Rows lie near named flat spaces through zero. A row that begins with a name and a colon came from that space; any other row is followed by the name of its block's space that it lies nearest.
jntq: [  6  -5  -1  -7 -18   2  14 -13 -11   1   6   6  -3   7 -18  14  -7  -3
   2  -4  10  14]
clnl: [-44   8  22  19  20   2  23  18 -20 -25  18   9  11 -14  -5   1 -16   4
 -12  35 -21 -28]
jntq: [ -4  30  24  -4 -17  13  32 -13 -29 -24 -39   3 -32   0   8   3 -12  27
  10 -19  10 -29]
clnl: [ -9   3  20   7  -5 -15  19   9 -11  24   5  -3  11   6 -30  14  21   1
  -9  30   4  -2]
jntq: [ -2  38   7  -1  20  38  11  10  -9  -6 -78 -13  -1 -21  13  -8  13  21
  20  -4   2 -12]
grzh: [-16 -10   3 -16  -3  11  -8  -1   5   1 -25   6   0  16  11  13 -28  19
 -18  -1  -2 -10]
cqgb: [ -6   1   1  -3  -2  19  15   3 -10  -2 -16   6   6  -3  -3  15  -7  -2
   0  -2  10   3]
zprm: [-16  24 -22  -6   6  -6 -24 -27   1  -1   4   4  19 -15  -4  -3   9 -12
   7  -1   4   5]
grzh: [ 15 -18  -9  11   4  22  19  22  -2  18   9   4  28 -11 -20  21  18 -33
   6   8  21  39]
grzh: [ -1  -7   9  11   2  15  21  16  -8   3   1   7  12  -7 -11  14   1 -10
  -2  12   8  12]
zprm: [  4  47  30  23  -4 -12   7  -8 -11   3 -23  -2 -12 -19   0 -14  29  12
  12   6  11 -14]
zprm: [-47  58  17  -5   1 -28  15 -24 -35  -3 -11  -8   1  -9 -20   1  28  17
   4  18  -1 -50]
jntq: [ 28 -12  16  23  18   3   2  37  16  -9  -2 -14 -22  -5  29 -31   6   8
   7  -3 -19  -9]
jntq: [ -6  -2 -19 -10  -5  -6  -3 -13  -4  17  17   3  24   0 -25  18  14 -22
   1   5  13  19]
grzh: [ 14 -12 -26 -21   5 -15 -35 -12  23   9   2 -17  -6  15   4 -18   2   8
   3  -8 -19   4]
cqgb: [  0 -18  -7   0  15  16   1  33  11  17 -10  -3  19   0  14  13  12 -16
  -6  -2  11   3]
grzh: [ 22  12   1  -2 -14  -9  13  -6 -10  -2   0  -9 -24   2   7  -7  21  -3
  17 -28  15 -10]
zprm: [  3   0  -2  10  17  -1   8  21   0   8  10 -11  12 -10  -7  -6  25 -13
   8  12  -4   3]
clnl: [  0   8  -9  -9   0   7 -13 -12   6  21 -23  -1  18  -1 -16  10   8   1
   0  10   7  21]
cqgb: [ -6  -7  -7   6  17 -10  -1  20   3  -6  26  -7   3  -5  13 -11  13 -15
   2  -2  -8 -16]
cqgb: [-50  -7   1 -13  -1 -16 -22  -2   6  14   8  15  23  17  13  26 -16   0
 -38  10   7 -29]
zprm: [ 46  -4  28  30  -3  12   5  20  14  -9 -18  -1 -32  -8  23 -26  -4  14
  10  -8  -3  12]
grzh: [-30  20  22   3 -11 -15  25  -6 -27  -2   9   7   0   1 -13  16   5   3
  -8  11  10 -28]
zprm: [-21 -14 -26 -12  14   0 -11   3   4   0  23   1  24   0  -1   8  -3 -19
  -6   2  -5   0]
clnl: [ -5   2   4  13  11  14 -14  -3   9 -17  -6  11   5 -14   6 -12 -26   9
  -3  14 -17  12]
clnl: [ 26 -20 -30 -14 -16  -7 -13 -13   8  -8  33   2 -14   9  20  -3  -2 -25
  10 -48  16  10]
jntq: [ 10 -28  10   9 -12 -28   1  11   6  -5  52   3 -20  17  12  -7  -8  -7
 -12  -7  -6 -12]
grzh: [ 17  -3   5   4   7   2 -11   3  13 -17 -10  -9 -24   1  16 -29 -15  22
   6  -3 -26  -4]
zprm: [-10  26  11  15  16 -11  13  13 -12   4   1 -12   6 -17  -8 -10  36  -4
  10  17  -3 -18]
zprm: [ 28  -4  28  16 -12   8   7   8   6 -12 -19   4 -34   4  21 -14 -18  22
   0 -11  -2  -1]
cqgb: [ 21   7   8   1 -17 -25 -26 -26  15  17  -3  -4 -13  10 -12 -14   4  19
  -3   9  -6  15]
cqgb: [ -4  10 -18 -46 -21  -3 -20 -44  -1  -7 -38  -7 -28  28  11   1 -25  34
   1 -35  -2 -21]
cqgb: [-35  -5   3 -15 -10  14  -6 -14  -3  -2 -17  23  14  12   4  30 -41  11
 -27   3   9  -6]
zprm: [  5  12   9  13 -10   0 -14  -7   8   8  -9  15   4  -8  15   5   2  -6
  -5  -9  23   7]
clnl: [-19  -4   1   9   5   6  12   2 -11 -23  26  13   7 -10  -1   4 -19 -11
  -3   7  -6  -3]
cqgb: [ 47 -17 -15  -6   1  11 -20  -2  24  -4 -16 -14 -23   6  12 -27  -8  12
  16 -19 -16  25]
grzh: [-19 -21 -11  -3   5  19   6  14   0  26   4  14  47  -1 -24  39   0 -26
 -17  22  19  30]
grzh: [  5  20  10   3 -14  -6  14  -9 -15  -9  -3   1 -19  -3  11  -1  11  -1
  10 -23  17 -18]
jntq: [-35  18 -20  -4  28   4 -49 -17  21   7 -17   5  41 -17  -4  -5  -7   3
 -10  31 -19  11]
jntq: [  4   8  10   3 -22  -6  14 -28 -16 -17  15  11 -17   0 -20   0 -19   8
   4   1  -1   9]
clnl: [  6  -6 -13  -1  -2   8 -12 -10   7  -9   7   8   3  -5   5  -2 -14  -8
   3 -10   1  16]
clnl: [ 24  -4  38  27 -21  11  32   3  -9  20 -11  12   4  -3 -48  16  -2   9
  -5  41   9  46]
cqgb: [-24   3   1  -5  -3  -7  -4 -12  -6 -11  11  10   1   3   3   5 -18   4
 -11   2  -4 -16]
clnl: [ 27 -19  -9  -3 -22   5  19  -4  -9 -13  26   7 -19   6   6   6  -7 -19
  11 -36  19  12]
jntq: [ -2 -29   1   7   4 -15 -32   1  27  -4  31   9   0  11  11 -12 -32   7
 -23  16 -26   7]
[ -5  -2  18  17   7  13  19  14 -10 -39   8   8 -20 -10  20 -14 -28   9
   1  -2 -17 -18]	clnl
[ -6 -10  -3  -1   2  22   6   0  -3 -21  -3  11   0  -3   6   5 -31   2
  -2  -4  -5   6]	cqgb
[ 16  -7   8   8  -2   0   9  10   1  -5   5  -3 -14   1   5  -8   0   2
   4  -4  -3   1]	jntq
[-15   6  -3  -9   3   5  16   4 -15  -5  -5  -3   2   0   0   9   5  -3
   3  -6   5 -17]	clnl
[ 23  -1  -1 -12 -15   3  15   1  -6  10 -17 -10 -17  12   1   6  15   1
  11 -25  18  -1]	clnl
[ -6   8 -12   1  15 -11  -2  16   0  15  12 -12  17  -9   5   0  41 -24
   7  -4  11 -12]	jntq
[-35 -17   5 -17  -3  -4   8   4  -9 -16  12   7  -7  21  13  14 -34  12
 -23  -3 -10 -37]	zprm
[  8   1   2  -3  -4   0  10   0  -5   7  -5  -6  -2   3 -14   2   8   3
   5   5   1   6]	zprm
[  3  -1  -8   0  13   2 -22   2  15 -26  -1  -3 -18  -3  39 -27 -18   9
   3 -21 -18 -19]	clnl
[ -1  -2  -9   2  -1 -17   0  -1  -2   8  32  -2  10  -2 -10   2  20 -21
   2   1   7   3]	jntq
[-54  18  -4 -17  42  12 -40  30  22  10 -65  -9  21   1  63   0   2  20
 -24  -5  -5 -63]	jntq
[ -4   6  22   9  -7   1  24   5 -13  23 -12   2  15   0 -39  19  13   5
  -6  35   8  15]	clnl
[-13  18  -5 -21 -13 -14  -3 -33 -13 -14  -4  -2 -19  10  -1  -3 -10  17
   3 -14  -4 -23]	cqgb
[-12 -11  15  -4   2  21   0   8   5 -10 -30   8  -6  10  15   6 -38  26
 -18   6 -11  -9]	grzh
[ 24 -13   9   2  -9  12  18  11  -2  -3 -10  -3 -17   6   0   0  -6   6
   5  -8   2   9]	jntq
[-15  21  13   3  -4 -31   4   2  -9  34   6  -7  14   2 -17  12  46  -8
  -6  16  19 -17]	cqgb
[ -3   0  10  31  13 -23   0   9   0 -19  56   3   0 -17  -3 -24   5 -14
   2  21 -21  -3]	cqgb
[ 11  14  23  10 -16   5  18 -17 -15 -29 -10   7 -33  -3  -3 -13 -25  25
   8  -3  -9  -3]	jntq
[ 33 -28  32   6 -29  11  22  15   3   9 -20   7 -30  24   7  13 -22  20
 -12 -10  13  10]	zprm
[ 16  -8  10  23   3 -35 -58 -10  45  40  17   2  19   3 -18 -19   8   8
 -22  49 -19  39]	clnl
[ -3 -25 -23 -16  19  -2 -23  23  21   1   6 -12   2  12  35  -8   0  -7
  -6 -20 -10 -20]	cqgb
[  4 -12   1  17  12 -10 -10  14  12  -5  30   0   3  -7   7 -15   1 -10
  -3  11 -14   3]	cqgb
[-55  21 -10 -20  -4 -18  -6 -24 -17   7   9  10  26   4  -9  28   4  -8
 -16   5  14 -29]	zprm
[-26  -2 -12  -3  21 -19   1  20  -5  -9  34 -10   6  -2  20  -6  19 -18
  -1  -8  -7 -41]	cqgb
[ -5  -5 -24  -5  13   3 -39  -9  23   3   2   4  20  -6   9  -6  -9  -8
  -5   2  -7  17]	grzh

Each name stands for a flat space through zero: a line, a plane or more. A row that begins with a name and a colon came from that space; any other row is followed by the name of the space it lies nearest, among the names in its block.
bnpb: [-26  -8 -28  42 -31  -1 -38 -22   4   6   3 -12  29   0  10 -18 -18   7
   3   6  -7 -31]
schh: [-19 -23 -28  37 -12 -20 -12   5 -24   5  13 -32  10 -12   9  -9  33   6
  19 -11  14   0]
bnpb: [ 13  25  22 -14  17 -14  32  36   7  23 -23   3 -33  -3   0  38  24 -11
  27  23   4  20]
jfgf: [ 14  -9   2 -18  18   9  -1  -3 -28 -17  28  18  -2  -9  -1 -11  12 -12
   3 -10   1  10]
rlhj: [ -8  19   9  -7  -5  -9  18   9  -8   4   6  18   4   0   3  10 -13 -22
  -5   9   0   7]
rlhj: [  7  -5 -12   8 -13  12 -28 -10  11   4 -21 -21  -1   4  -2 -16  16  27
  18  -9  -9 -13]
jfgf: [ -6  -9 -16  29  -4  -9 -13  15   2  18  -6 -18  -2 -12   5  14  32   9
  34  17  10  -5]
jfgf: [-22  -1   6 -40 -16  10  21  -5  18 -25  -5  -7  38  23 -30 -28 -40   7
 -33 -39  24  14]
fpfh: [ 12   2   4 -31  -7  -4  30  22 -41 -11  36  13  16 -13  -8  10  18 -11
 -36  -6   8  21]
bnpb: [-20 -16  -6   7   5  -1   6   2  -5 -10  34  21  25 -11  -2   8 -18 -18
 -13  13  22   1]
zmfd: [ -7  24   9 -17  -1  -7  11  -3 -19  -3   5  12   1   8   1 -16 -20 -28
   5 -12  -8   7]
schh: [ 9 -5  1 -4  4 -1  5  6 -6 -2 -2 -5 -9 -3  0  2 23  7  5 -7  3  9]
fpfh: [ 25  17  -6 -25 -30  23 -28 -22 -14  -8  -8 -12  14  12  -9 -37  -9  22
 -24 -24 -36 -19]
rlhj: [ 22  -6   4 -13  23  21 -17  -4  16  -2  -4   0 -10   1 -13   0  -6  11
   7   9  -5 -11]
zmfd: [-25   5   1  -7   2  -3   5 -18 -15 -18  25  22  21   8   1 -26 -44 -34
 -10 -15   4   2]
fpfh: [ -5  15   2  -3 -39   1   7  -1   1   0 -16  11  11   5   9  -2  16  11
  -6 -10  -6   6]
rlhj: [ 16  -9  -2 -19  17  18 -14  -2   6  -7   2  -9   2   2 -19 -11  -6  11
   3  -4   2  -6]
zmfd: [ -4 -10  -9  10  -5  -3  -3   8   7   5  -6 -19   4  -3  -4   4  14  15
   7   0  10  -1]
bnpb: [ -7 -10 -18 -10 -32  -3  10  24 -29  -6  19 -11  35 -13 -11  -3  42  11
  -2 -15  24  17]
rlhj: [-16 -26  -9  27  -2 -21  10  -8  -4  -7   6 -26  -2   0  10  -2   5  10
 -29 -20   9   6]
schh: [-13  -2  -4  -6   2  -5   6   4  -2  -3   9 -11  16   4 -13  -9 -21  -8
  -7  -7  12   1]
bnpb: [  9 -10   9 -12  29  13  -3 -14   3 -15  16  19  -6   1  -4  -5 -24 -10
 -12   1  -1  -2]
fpfh: [ 14  35  22 -22 -19 -14  37  15 -21   6  -4  21 -11   1  12  21   9 -13
 -31   2 -19  18]
schh: [  2  10   4  -6 -16   0   8   6  13   7 -12  -5   7   5  -6  11 -10  10
 -22   7  -4  -4]
jfgf: [ 35 -24  10 -28  39  23  -3 -17 -33 -33  46  37 -13 -15   2 -10  11  -8
 -25 -11  -8   9]
rlhj: [ -3 -11   5 -19  15   4  14   3 -16 -19  21  20   4  -5  -4  -8  10 -15
   8 -15  19  21]
zmfd: [-16   2  -3   1  17 -24  15  18   2  12 -12 -46  -7  10 -16  -5  -9  -8
  21 -13  19   9]
schh: [ 13  -5   7 -20 -12  20   1  -8  13 -14 -15   8   2   6  -4  -9  16  25
 -10 -20  -1   9]
bnpb: [ 33  14  11 -10  20   6   1  22   5  20  -8   5 -25 -10  -4  34  17   2
  12  37 -12  -5]
zmfd: [ 16  15  12 -16   9   0  13  17   1  10  -9   4 -15  -2  -4  17  11  -3
   8  12  -3   7]
jfgf: [ -6   1   1   2 -11  13  -5   0  20   1  -8  23  10  -2   2   9   4   5
  15  14   7  -1]
zmfd: [ 43  15  27 -26  19  20   5  -8   2  -4  -4  39 -33  -2   9  17   6   1
 -17  14 -30   2]
schh: [  2  18   3  17 -13  -2  -7  -2  13  17 -11  12  -5   0  12  20 -15  -2
  -9  30 -20 -18]
zmfd: [-41  -2 -24  33 -28 -16  -9   5  -8   9  18  -3  39  -7   4  -1 -15 -17
  10  14  17 -12]
schh: [ -5   6   4  14  -4   8 -11 -15  13   1   3  34   3  -2  14  10 -21 -11
  -3  24 -11 -14]
bnpb: [  9   6   0 -20  22  11  -7  18  -9   4   9  12  -1  -9 -14   0  14 -16
  51  12  12   6]
bnpb: [ 21 -11 -27  -1  -3  31 -54  -5 -16   0  21  -4  22 -15 -14 -20  15  14
  27  13 -10 -29]
jfgf: [-14  -1  -4  14  -2  -8   2  10   2   7  -4   3  -1  -6   6   7  18  -6
  32   6  14   7]
rlhj: [-11  17  -6  13 -31 -11  -4  -4   3  12 -22 -18   5  10   7  -8  -4   7
  -1  -7 -13  -8]
zmfd: [ -4   7   6 -13  15 -12   5 -17 -11 -10 -12 -29 -18  21  -4 -39 -19  -9
   3 -45  -9   9]
fpfh: [-1 -9 -5  1  7  3 -4  3 -3 -3 15  5  8 -7 -4  3 -2 -4  0  8  8 -3]
fpfh: [ 22   3   6 -22  13  -6   4  -8 -15  -6 -16 -44 -24  17 -10 -30   2  14
 -15 -43 -18   7]
jfgf: [-23  22  16   4   9 -21  25   6 -17   3   1  39 -18  -2  24   4  10 -46
  49   1   8  26]
schh: [  4   0   6 -14  27 -23  34  36 -20   9  14 -21 -12  -8 -13  22  12 -17
  -1   5  19  20]
bnpb: [-26   9   6  15   0 -26  33  31   6  18   5  14   3 -10   6  42   0 -26
  10  33  25  14]
rlhj: [  5  -6   6  -1  13   3  -2 -12  13  -5 -10  -9 -13   9  -1  -7 -11   8
  -8 -10  -4  -1]
fpfh: [  3  19  10 -14 -14  -8  22   8 -22  -1  10  22   2  -3   8   9   3 -16
 -20   1  -8  12]
fpfh: [-12   5   7   4  14 -15  11  -9 -13  -5   5   3 -13   6  10 -13 -13 -24
   6 -15  -2   9]
schh: [  7 -10  -1  19  -1  10 -17 -16  -1  -5   1  28 -13 -10  24   2  30   5
  19   6  -9  -2]
fpfh: [ -8 -11  -8  10  -9   7  -6   5  13   2   0   5  14  -7  -2  10  10  10
   9  12  14  -3]
jfgf: [ -1   9  13  -6  -2  -4  13 -11  17  -2 -14  -4  -6  16   0   0 -34   3
 -38  -7 -11  -3]
rlhj: [ -5  17  19  -4   8 -12  20  -8  15   3 -15   0 -16  17   4   5 -40 -12
 -28  -1 -12   0]
zmfd: [ 36  10  20 -42   9  15  15   9   1  -6 -21   1 -25   5 -10   0  32  19
   3 -18  -8  20]
jfgf: [  1 -32  -9  13   8  14 -11   4  13  -6   8   8   4 -15   0  14  30  19
  14  11  22   2]
[-18   1   5  19   7 -14  14   4  13   8   6  15  -1  -3   9  25 -23 -18
 -10  26   8  -2]	bnpb
[  3   3 -11  26  -9 -13 -12   6   9  23 -18 -39  -8   1   1  11   1  17
  -6  13 -13 -19]	jfgf
[-17   6   4  10  -4  -5   8   6   8   5  -8  19  -1  -2  10   9  10 -12
  31   8  12  10]	jfgf
[  0  17  -7   8  -6 -11  -7   9 -19  15  -1  -7  -4  -5   5  -1  13 -13
  29   8  -9  -4]	jfgf
[-23 -18  -6  20   5 -26  18  10  13   6 -12 -44  -5   6  -4   4   1  10
  -5 -15  23  10]	jfgf
[ -7  12   1  -6 -11  -4  10  12 -15   2  11  18  11  -6   3   6   6 -17
   9   7   5   8]	rlhj
[ -5  25  13 -45   2   2  19   3 -10 -11   3   6  14  17 -20 -24 -36 -24
  -5 -22   3  13]	rlhj
[  0  -1   6  10  24  -5   6   9  11  10   9  11  -9  -7   0  29 -20 -15
  -5  34   4  -7]	zmfd
[  4   3  -2  18  12   4 -25 -20  -6   2   1  16 -18  -3  18 -11   0 -13
  30   7 -19 -13]	schh
[-22  -2   0 -16   7  -6  18  11 -23 -14  17  16  12  -4  -3 -16  17 -27
  40 -21  30  30]	jfgf
[ 29 -13  -2 -15  22   4  -7  -9 -30 -13  26 -15 -10  -4  -7 -14  -2   4
 -35 -15 -17  -5]	jfgf
[  6  -3   3 -15  14   6   0  -3   5  -6   1 -11   0   7 -14  -9 -19   2
 -12  -8   1  -2]	rlhj
[  9 -29  -2   0  62  -5   1  12  -7  -2  31 -20 -15 -11 -18  10 -12 -14
   3  13  19  -1]	fpfh
[  2  -9   5   8  28  -6   4   2  14   5  -1 -11 -17   0  -3  13 -14  -2
  -4  12   4  -4]	zmfd
[-12   6 -20  26 -34 -13  -9  21  -3  24 -12 -25  14  -9   3  12  32  13
  25  13   6  -6]	zmfd
[ -3  44  -1  -9 -21 -19   0   6 -25  19 -11 -23   3  13  -3 -19 -22 -21
   7  -7 -26  -8]	jfgf
[  1  21   6 -10 -41  -1  15   4  -5   1 -15  14   8   4   9   4  18   9
 -14  -9 -10  10]	fpfh
[ -8 -19 -12  15   5   9 -19  -4  19   0  -2  -9   8  -3  -6  -3   1  12
  19   6  14 -10]	fpfh
[ -9   3   3   1  -4  -9  11  -1  -6  -3  -2   2  -2   3   6  -4   4  -6
   2 -12   3  10]	fpfh
[-10  -7   1  31  -1 -11   4   1  32  14 -23 -11 -15   2  11  25   0  14
  -5  17   2  -6]	jfgf
[  6  10   0   3 -14   3  -8  -7  -8   2  -2  11  -1  -1  11  -3   7   0
   0   1 -16  -5]	zmfd
[ -8 -11   1 -16  -7  24  -1  -2  17 -17   4  30  24  -2  -9  -3   3   7
   9  -2  22   8]	jfgf
[-14  24   6  18  25 -31   9   5  -6  22   1 -12 -20   6   6   9 -43 -41
  10  21 -10  -9]	zmfd
[  7  30   5  -9 -14  -9   5   7 -18  12 -14  -3 -10   5   6  -6  12  -9
  16  -5 -18   4]	zmfd
[ 21 -13   7   1  37   7  -5  -2  24   5   4 -12 -17   0 -13  22 -33   9
 -35  26  -7 -19]	rlhj
[ -1   5   2 -11  -8  -5   9  -3 -20  -9   8   2   4   3   2 -14   2  -7
 -10 -20  -3  10]	fpfh
[ 21   8  -1   4   9   8 -19   2  27  21 -14 -26  -5   5 -16  18 -36  16
 -26  33 -21 -34]	rlhj
[  5  -1  -5  24 -10 -12  -7  -4  27  20 -27 -48 -10  11  -2  14 -21  30
 -41   9 -18 -24]	jfgf
[-17  -8  -3 -12   1  -2   4 -12  -7 -18   5 -12  14  12  -9 -33 -16  -5
  -2 -36  12  10]	zmfd

Rows lie near named flat spaces through zero. A row that begins with a name and a colon came from that space; any other row is followed by the name of its block's space that it lies nearest.
sq_hm: [-3  1 -8 -4 16 24 12  4 -8 -7 -2  3 14 10 -6 -7 -1 -6  0 -2  9  6]
hq_rt: [ 20  -2   1   6  -9 -14  -1  -1  22 -18  -6  22   2 -10  -2  14 -29   8
  20  12   2 -24]
pn_tp: [ -8   2 -10  16 -26  -9  -3  21 -18 -13  -6 -11  -8 -17  28  19 -12  11
 -13   2 -13   6]
mf_fz: [-10   3 -21   4  16  28  16   2 -29  10 -21   7 -12  31  15  -1 -14 -30
  -5  17   0  19]
hq_rt: [  9  -4  14  -5 -14   6 -22 -26   4  16  -5  15 -12  16 -14 -23 -14   4
  11  11   7  25]
mf_fz: [ 11   4  -1  -3  17   1   9   2   4 -29  -1  10  -4  10  -6  18  30 -12
  22 -12  17 -19]
pn_tp: [ 15   9  11   0   3 -36   6  10  28 -12  19   6   9   6   5  -4 -12  18
  40  -7 -12 -16]
pn_tp: [-30   1  -5 -23  11   8   9   4  -8  15   1 -23   1   7 -30  13  11 -10
 -21 -32   9   1]
mf_fz: [ 22   9  10 -11  29  -7  15   5  20 -19  20  -5  29   0  17 -18  29  14
  27  -3  11 -21]
sq_hm: [  5  12  -3  -1  28   2  19 -10   1  -6   0 -11  17   5  19 -11  29   2
   7  -1   3   2]
hq_rt: [ 14  10  -3  -4  12  -8  12  -5  12 -11 -11   5   6  10  22   5 -13  10
  27   7   5 -12]
hq_rt: [ -1  -2  12  20 -36 -15 -26 -14   1 -27   0  14 -20  -6 -36  11  17   7
   7 -22  -2  29]
mf_fz: [  2   1   1 -23 -16 -11   7  13  -9   6  -1  -5 -12  13  -4  -7 -28 -19
 -10  18  26  13]
hq_rt: [  3 -13   1 -16 -16   0  -4  43 -13  -1  18  -9  -9 -14  11   5  -5 -15
 -22  14  16 -24]
hq_rt: [  0   1   7  10 -15  -3 -18  -9  10   1  -1   6   3  -2   1  -3 -20  32
  18  -8 -17   9]
hq_rt: [  0   4  -8  -5  17  -4  17  12   6   3   1  -5  11   1  16   5 -12   0
   5   4  -4 -21]
mf_fz: [  1  10 -21  24  23  18  20 -17  -1 -28 -28  14  16   2   8  19   2   4
  13  -5  -8   1]
pn_tp: [ -6   0  -6  12  -7   9  -4   6 -17  -8  -4   6 -13  12   0   4   2  -7
   4  -4  -6  17]
pn_tp: [ 21  17   2   4   5 -34  17  -8  23 -22  -6   2  12  -1  27   4 -10  19
  33   8  -1  -9]
mf_fz: [ -9 -15   3  19   8  20 -17   0 -10  29  17   7  -7  -3  -4 -18  20 -13
 -16   4 -30   1]
mf_fz: [ -2  -9   4   3 -13   9 -23 -22   5  15 -15   9 -12  -7 -10  10 -11   9
  -5   1  -4  -2]
pn_tp: [ -2   4  12  11 -22 -33  -8   7  12 -11  19  -5   4 -12 -10  -4  -2  21
   8 -17 -18  12]
sq_hm: [  8  -2   2   4 -22  -1 -14  -4  -1   0 -11   2  -6 -11  19   2 -19  16
  -2  15   1   3]
mf_fz: [  3   4  -3   1  12  14  10   2  -3  -6   3   1  20   8   3 -22  -5   4
   5   4   1  16]
hq_rt: [ -6 -10   6  -4 -22 -27  -9  42  13   6  28   3  -4 -10 -16   9 -40   5
   5  -8 -19 -24]
pn_tp: [ -3 -13   5  -4 -11  -5 -17  13  13  30   9  17 -14   8 -13   2 -50   1
  13   5 -19 -21]
hq_rt: [  5 -15  -4  -2 -20   5  -7  22 -10  -1   1   2  -9 -25   6  11 -13 -13
 -31  23  10 -20]
sq_hm: [-27   6  -8  14 -16 -18  -2  -1 -19  15  -9 -16 -24   5   5  17   1  -4
 -14 -14 -24  24]
sq_hm: [ -1  12   4  10 -13 -36  -1 -13   5  -3  -6  -2 -18   9   7   9   3   5
  18  -7 -13  15]
mf_fz: [  9 -13  14 -15  -6  15 -23 -17   6  31  -1   9 -12   4  -6 -17 -10  -1
  -3  18  11  -5]
sq_hm: [ -8   5  -5   1  -4 -11   2 -15  -6  11 -17 -10 -14   0  10  13   3  -4
 -10   1  -2   7]
mf_fz: [ -6 -18  -1  22  -9   8 -12   4 -10  12  12  17 -13 -11 -30  -7   7 -30
 -29   9 -19   6]
pn_tp: [-14   8  -5   5  -5 -13   8 -26   6   3 -19   2  -1   5 -31   9 -17  -2
  -4 -13  -4  24]
pn_tp: [ -4   4  -4   3  10   4  10 -17   0  -6  -8   4   6   6 -23  -3   9 -11
  -3  -6   5  16]
hq_rt: [ -8  -1  -2 -23  18   3  13  30  -5  26  19 -18   7  11  17 -13 -11  -9
  -6   5   0 -17]
hq_rt: [ -8 -11  -1  -1   2  25 -11  21  -3  16  14 -15  23 -25  20 -10  -9  26
 -20   0 -15 -18]
pn_tp: [-13  10 -13 -20  21   6  22  24 -14  -7  -3 -24   3  10  23  22  15  -5
   1 -17  14 -19]
mf_fz: [-14   7 -13  -4  -8  15  14  26 -30 -37  -2   5  -7  32 -29   5  -3 -23
   6 -21  21  39]
sq_hm: [-11 -16  -5 -13  11  30  -3   8   0  15   2  11   3   1 -37   5 -15 -18
 -16  -5   7 -19]
sq_hm: [ 24   5   1 -22  34  12  24  -9   6 -12   0 -10  24  -7  18 -15  41 -12
  -8  18  39 -19]
sq_hm: [  9   7   5 -14   5   5  -4 -11  -2  -5 -10   2 -13  24  13   2  10   2
  25  -1  19   2]
pn_tp: [ -1   3 -14  -5  -1 -12  21 -19  14  10 -28 -13  19 -36   5  18 -32   5
 -37  20   8 -16]
sq_hm: [ -6  12 -18   4   9  25  20  -4 -19 -20 -22   2  14  21   5  -5 -17  -1
   5   1  10  34]
sq_hm: [  5  13   1   9  -1 -28  19   8   1 -29  11  -1   6   6  -6  -8  14  -8
  11  -5   1  20]
[  0  13  -9  -4  -5 -13  17   0   2 -19 -15  -7  11  -2   8  11 -21  11
   4  -1   9   8]	mf_fz
[ -8  -2  -7  14  -4  -3   5  10  -9  -8   4   3  -3  -5 -11   5   4 -13
 -11  -4 -10   7]	mf_fz
[ 13  -5   7 -15 -15  -7   0  -3   8  12   3   5   6  -6 -11 -24 -33  -7
 -16  30  18   9]	mf_fz
[  4   0  13   3 -16 -16 -17  14  -4  -4  18  -7 -15   1  18  -3  18  10
  13  -6  -7   1]	sq_hm
[ -4  -4  24   3 -13 -48 -22  13  10  21  38 -19 -29 -13   9   6  49   2
   3 -19 -27 -23]	sq_hm
[  3   3   0  -1   6   2   5 -19  -5  -4 -10   5  -9  12 -10  -3  19 -18
  -2   4  14  15]	hq_rt
[  3  -1  -6  16 -10 -15   4  -1   8 -19  -9  12  -4 -16 -12  24  -7  -5
  -3   0  -5 -11]	hq_rt
[-12  10   0  -9  19 -17  18  14   4   5  16 -10   4  20  -8  -2   5  -7
  16 -21 -10  -2]	hq_rt
[  6 -10  14   1   8  19 -13  -5  -1   2  22   8   5   0 -25 -28  36 -10
  -6  -3   5   9]	pn_tp
[ -2   0   0  14 -33 -17 -12   0  -9 -20  -9   4 -23  -8  -7  22   1  -1
  -5  -5   0  15]	hq_rt
[ -4  -9   6   7   1   9 -18  -6   0  19   7   2  -7  -5  -1  -4  13   4
  -4  -3 -16  -6]	mf_fz
[ -9  10 -12  11  -1   8   3   3 -24 -17 -16   5 -22  32  12  14   4  -8
  22 -11  -3  25]	pn_tp
[ -8  15  -5  12   4 -22  16   7   8  -8   6 -24  30 -20  29  -1  -4  35
   1 -12 -25   2]	mf_fz
[-19   8 -12  -1 -14  -2   0  -5 -13  15 -26 -15 -12   6  21  18 -32  13
  -7  -2  -8  15]	mf_fz
[-24   7  14  -5 -15   4 -23  -8 -22  18  12 -22 -16  27  -7 -24  26  14
   5 -30  -8  55]	hq_rt
[ -3   0   6 -22  -5 -20   4  25  -9  26  19 -20 -15   9  20 -12  -1 -16
 -10  12   5  -4]	mf_fz
[-15  -2   6   8 -10   2 -17 -12   1  21   3  -2   0   3 -13 -13 -12  18
   0 -13 -23  23]	hq_rt
[  8   7  12 -14 -11 -20 -10  20   1  -4  13 -28  -4  -8  53   4  17  32
  15  -4   4 -18]	pn_tp
[  0   6   2  20  14 -10  15  21   7 -32  33  -7  37 -17  -5 -16  32  15
   6 -23 -20   3]	mf_fz
